Here is a tiny trained network, its code and every weight. The questions are about switching its units off for an input and a class, where a switched-off unit gives its printed mean instead of its output.

import numpy as np


def w(rows, s, z=0):
    codes = np.array(rows[::2]) - 128.0
    scale = np.full(codes.shape[1], s)
    scale[-1] = z or s
    return codes * scale


def f(y):
    return np.maximum(y, 0)


def log_softmax(a):
    a = a - a.max(-1, keepdims=True)
    return a - np.log(np.exp(a).sum(-1, keepdims=True))


def net(x, mask):
    res = np.array(x, float).reshape(1, 6) / 4 @ E
    y = f(res @ A[0][:, :-1].T + A[0][:, -1])
    res = res + np.where(mask, y, B[0][:, -1]) @ B[0][:, :-1]
    return log_softmax(res[-1] @ U[:, :-1].T + U[:, -1])


A, B = {}, {}
E = w([
[168,254,181,90,43,102,170,108,128,144,104],'x0',
[135,253,208,222,175,104,206,92,51,35,66],'x1',
[173,126,241,179,166,114,179,176,135,116,72],'x2',
[195,253,85,178,135,154,144,139,67,134,135],'x3',
[121,136,196,54,193,71,198,151,122,160,243],'x4',
[127,138,101,235,124,108,186,40,191,169,144],'x5',
],0.0078)
A[0] = w([
[93,118,130,131,59,134,107,73,137,93,30,235],'N0',
[152,168,197,51,120,141,100,208,79,85,65,163],'N1',
[133,250,157,155,119,91,189,70,131,126,144,252],'N2',
[187,204,67,198,127,167,116,136,104,139,96,198],'N3',
[92,109,123,71,164,102,129,115,89,88,184,118],'N4',
[149,155,142,58,90,129,139,151,131,179,179,48],'N5',
],0.021,0.0027)
B[0] = w([
[129,185,31,191,96,97,113,115,184,125,101,196],'N0',
[128,183,237,114,153,138,121,155,94,107,68,218],'N1',
[164,100,139,113,66,190,254,115,65,203,142,251],'N2',
[94,172,113,162,115,115,96,121,168,98,51,219],'N3',
[70,140,61,157,144,180,85,106,146,125,108,177],'N4',
[158,147,95,142,70,72,109,133,175,126,109,184],'N5',
],0.015,0.028)
U = w([
[150,58,169,186,254,55,162,166,132,78,131,54],'0',
[188,130,157,99,140,98,115,49,69,22,147,5],'1',
[135,170,214,176,174,170,228,140,58,114,44,188],'2',
[30,34,72,84,220,150,69,119,168,130,176,30],'3',
[149,96,63,88,99,80,121,110,207,184,142,205],'4',
[150,146,204,35,146,87,91,191,149,123,87,11],'5',
[100,205,136,198,151,116,107,141,177,89,11,254],'6',
],0.0083,0.0035)

Each question gives the input, the list of numbers given to net, and the class t.
The units are the neurons (one row each of A and B). Each row of codes is followed by its name. A weight is (code - 128) times the scale printed after its matrix; where a second scale follows, it is the last column's (A, B and U).
mask holds one flag per neuron, in row order. A switched-off neuron (its flag False) gives its mean, the last column of its row in B, instead of its output. The means were averaged over made-up inputs and are rounded, as every weight is.
A unit's drop is (log p(t) with every unit on - log p(t) with that unit switched off) / (log p(t) with every unit on - log p(t) with every unit switched off).
The circuit of an input: a set's keep is (log p(t) with only the set's units on - log p(t) with every unit switched off) / (log p(t) with every unit on - log p(t) with every unit switched off). Starting from all 6 units, units are removed one at a time, each time the one whose removal leaves the highest keep (on an exact tie, the one counted first), for as long as the keep stays at least 0.8.
circuit, biggest first: the units of the circuit, biggest drop first
unit that matters most: the unit with the biggest drop
top k neurons: the k neurons with the biggest drops, biggest first
drop of u: that unit's drop, to one decimal
input [-3,0,1,1,6,4], class 4: top 3 neurons => N1, N2, N3
input [1,-4,6,3,6,-6], class 6: top 3 neurons => N2, N5, N4
input [-8,0,-7,-4,-2,7], class 4: top 2 neurons => N1, N3
input [-1,-7,4,-6,0,6], class 4: top 3 neurons => N1, N3, N4
input [-6,3,-1,-2,6,-6], class 6: top neuron => N2
input [7,4,-7,-6,-1,6], class 2: top 2 neurons => N2, N5
input [-4,-5,2,1,2,7], class 3: top 2 neurons => N2, N1
input [7,-4,-3,3,7,-4], class 6: top 2 neurons => N5, N1
input [0,-3,-5,3,6,0], class 4: top 3 neurons => N1, N3, N5
input [-6,5,5,-8,8,-8], class 6: top 2 neurons => N2, N4
input [-4,-6,-4,0,7,0], class 3: top 2 neurons => N4, N2
input [-4,-5,3,-8,-4,-2], class 4: top 4 neurons => N1, N3, N0, N4
input [-3,-4,4,-2,-1,-6], class 5: top 3 neurons => N2, N3, N0
input [-3,0,4,-4,4,-5], class 6: circuit, biggest first => N2
input [3,-6,-7,-5,-7,-3], class 4: top 2 neurons => N1, N3
input [3,6,-8,3,0,8], class 2: drop of N4 => 0.0
input [-5,-7,5,1,-2,6], class 3: drop of N5 => 0.2
input [-1,-4,1,-5,4,5], class 3: drop of N3 => 0.2
input [-1,-7,4,1,-3,-3], class 5: drop of N2 => 0.6
input [4,-4,-1,2,0,8], class 2: unit that matters most => N0
